Below are the code and all the weights of a small trained network. Each question names an input and a class and asks about switching units off, where a switched-off unit gives its printed mean instead of its output.

import numpy as np


def w(rows, s, z=0):
    codes = np.array(rows[::2]) - 128.0
    scale = np.full(codes.shape[1], s)
    scale[-1] = z or s
    return codes * scale


def f(y):
    return y / 2 * (1 + np.tanh(0.7978845608 * (y + 0.044715 * y**3)))


def log_softmax(a):
    a = a - a.max(-1, keepdims=True)
    return a - np.log(np.exp(a).sum(-1, keepdims=True))


def net(x, mask):
    res = np.array(x, float).reshape(1, 5) / 4 @ E
    y = f(res @ A[0][:, :-1].T + A[0][:, -1])
    res = res + np.where(mask, y, B[0][:, -1]) @ B[0][:, :-1]
    return log_softmax(res[-1] @ U[:, :-1].T + U[:, -1])


A, B = {}, {}
E = w([
[113,161,228,232],'x0',
[156,140,140,115],'x1',
[130,128,128,125],'x2',
[19,255,111,62],'x3',
[179,198,28,195],'x4',
],0.0077)
A[0] = w([
[152,176,52,158,168],'n0',
[151,106,104,174,106],'n1',
[132,152,112,121,93],'n2',
[170,139,135,127,110],'n3',
[134,89,122,119,75],'n4',
[168,87,37,64,182],'n5',
[139,151,126,176,112],'n6',
[87,73,226,98,165],'n7',
[150,149,124,184,128],'n8',
[145,152,112,123,88],'n9',
[143,131,119,163,109],'n10',
[123,117,100,109,146],'n11',
[112,69,207,116,38],'n12',
[140,139,102,162,134],'n13',
[68,248,139,113,65],'n14',
[83,123,127,12,153],'n15',
[112,135,156,97,123],'n16',
[158,152,136,176,117],'n17',
[137,149,76,151,70],'n18',
[124,166,140,67,153],'n19',
[96,114,120,115,119],'n20',
[173,83,39,86,21],'n21',
[151,123,128,161,107],'n22',
[149,142,119,200,128],'n23',
[104,144,186,150,101],'n24',
[146,102,77,108,145],'n25',
[84,150,191,168,195],'n26',
[54,144,188,103,94],'n27',
[162,116,128,171,103],'n28',
[162,146,148,112,129],'n29',
[101,125,116,148,127],'n30',
[110,113,138,138,130],'n31',
[162,37,125,105,2],'n32',
[105,185,133,121,33],'n33',
[138,171,70,86,54],'n34',
],0.017,0.0089)
B[0] = w([
[178,113,110,147,236],'n0',
[138,124,112,77,178],'n1',
[126,124,145,147,132],'n2',
[127,118,132,125,139],'n3',
[136,143,116,160,137],'n4',
[160,169,154,241,254],'n5',
[116,133,114,90,164],'n6',
[177,164,136,254,250],'n7',
[98,126,110,79,184],'n8',
[119,123,143,158,131],'n9',
[117,115,123,111,151],'n10',
[121,150,130,111,152],'n11',
[241,73,99,123,185],'n12',
[111,125,137,120,166],'n13',
[231,132,122,246,238],'n14',
[51,122,143,13,227],'n15',
[102,147,112,114,152],'n16',
[103,108,143,91,176],'n17',
[109,149,145,158,156],'n18',
[80,115,123,93,185],'n19',
[126,135,126,114,136],'n20',
[215,46,91,108,187],'n21',
[130,121,115,94,157],'n22',
[91,94,148,72,199],'n23',
[132,158,122,186,172],'n24',
[141,139,142,169,181],'n25',
[155,99,100,115,232],'n26',
[51,143,151,108,197],'n27',
[131,93,138,89,178],'n28',
[129,139,128,130,133],'n29',
[148,148,138,107,132],'n30',
[147,141,127,125,137],'n31',
[78,193,148,239,178],'n32',
[150,95,102,143,151],'n33',
[42,148,153,131,168],'n34',
],0.022,0.011)
U = w([
[89,174,189,202,245],'0',
[177,57,130,160,143],'1',
[1,109,189,40,16],'2',
],0.0091,0.0011)

Each question gives the input, the list of numbers given to net, and the class t.
The units are the neurons (one row each of A and B). Each row of codes is followed by its name. A weight is (code - 128) times the scale printed after its matrix; where a second scale follows, it is the last column's (A, B and U).
mask holds one flag per neuron, in row order. A switched-off neuron (its flag False) gives its mean, the last column of its row in B, instead of its output. The means were averaged over made-up inputs and are rounded, as every weight is.
A unit's drop is (log p(t) with every unit on - log p(t) with that unit switched off) / (log p(t) with every unit on - log p(t) with every unit switched off).
The circuit of an input: a set's keep is (log p(t) with only the set's units on - log p(t) with every unit switched off) / (log p(t) with every unit on - log p(t) with every unit switched off). Starting from the 12 units with the biggest drops (on a tie, the unit counted first), units are removed one at a time, each time the one whose removal leaves the highest keep (on an exact tie, the one counted first), for as long as the keep stays at least 0.8.
units of the circuit, in order: the units of the circuit, biggest drop first
most important unit: the unit with the biggest drop
top k neurons: the k neurons with the biggest drops, biggest first
drop of u: that unit's drop, to one decimal
input [7,7,2,8,3], class 1: most important unit : n14
input [-1,5,-8,7,0], class 2: top 3 neurons : n15, n7, n5
input [-1,-5,7,-4,-2], class 0: units of the circuit, in order : n21, n32
input [-6,-3,-1,0,0], class 0: top 2 neurons : n5, n12
input [-7,-4,7,1,7], class 0: top 3 neurons : n5, n34, n12
input [1,8,0,6,8], class 1: top 2 neurons : n0, n14
input [-5,-6,0,-4,-2], class 0: top 2 neurons : n32, n5
input [-4,-1,-6,0,-3], class 0: top 3 neurons : n5, n23, n8
input [-7,7,7,6,6], class 0: top 2 neurons : n34, n5
input [5,-4,5,1,6], class 1: top 3 neurons : n15, n0, n27
input [8,1,-4,0,-4], class 1: top 2 neurons : n12, n26
input [7,7,5,0,0], class 1: top 4 neurons : n15, n26, n5, n32
input [5,-4,-5,2,1], class 1: top 2 neurons : n26, n5
input [-5,-7,4,3,7], class 0: most important unit : n34
input [0,5,1,1,-3], class 2: top 2 neurons : n14, n5
input [7,4,5,-8,1], class 2: top 2 neurons : n14, n23
input [-5,0,-6,3,3], class 0: top 2 neurons : n34, n5
input [0,8,0,4,-4], class 2: top 2 neurons : n15, n5
input [-7,-5,-2,5,-8], class 2: drop of n15 : 2.0
input [-8,-8,-7,-3,-7], class 0: drop of n32 : 0.4
input [-8,0,5,7,-1], class 2: drop of n15 : 2.5
input [2,-2,-6,-5,7], class 2: drop of n9 : 0.0
input [-2,-4,7,-4,-5], class 0: units of the circuit, in order : n32
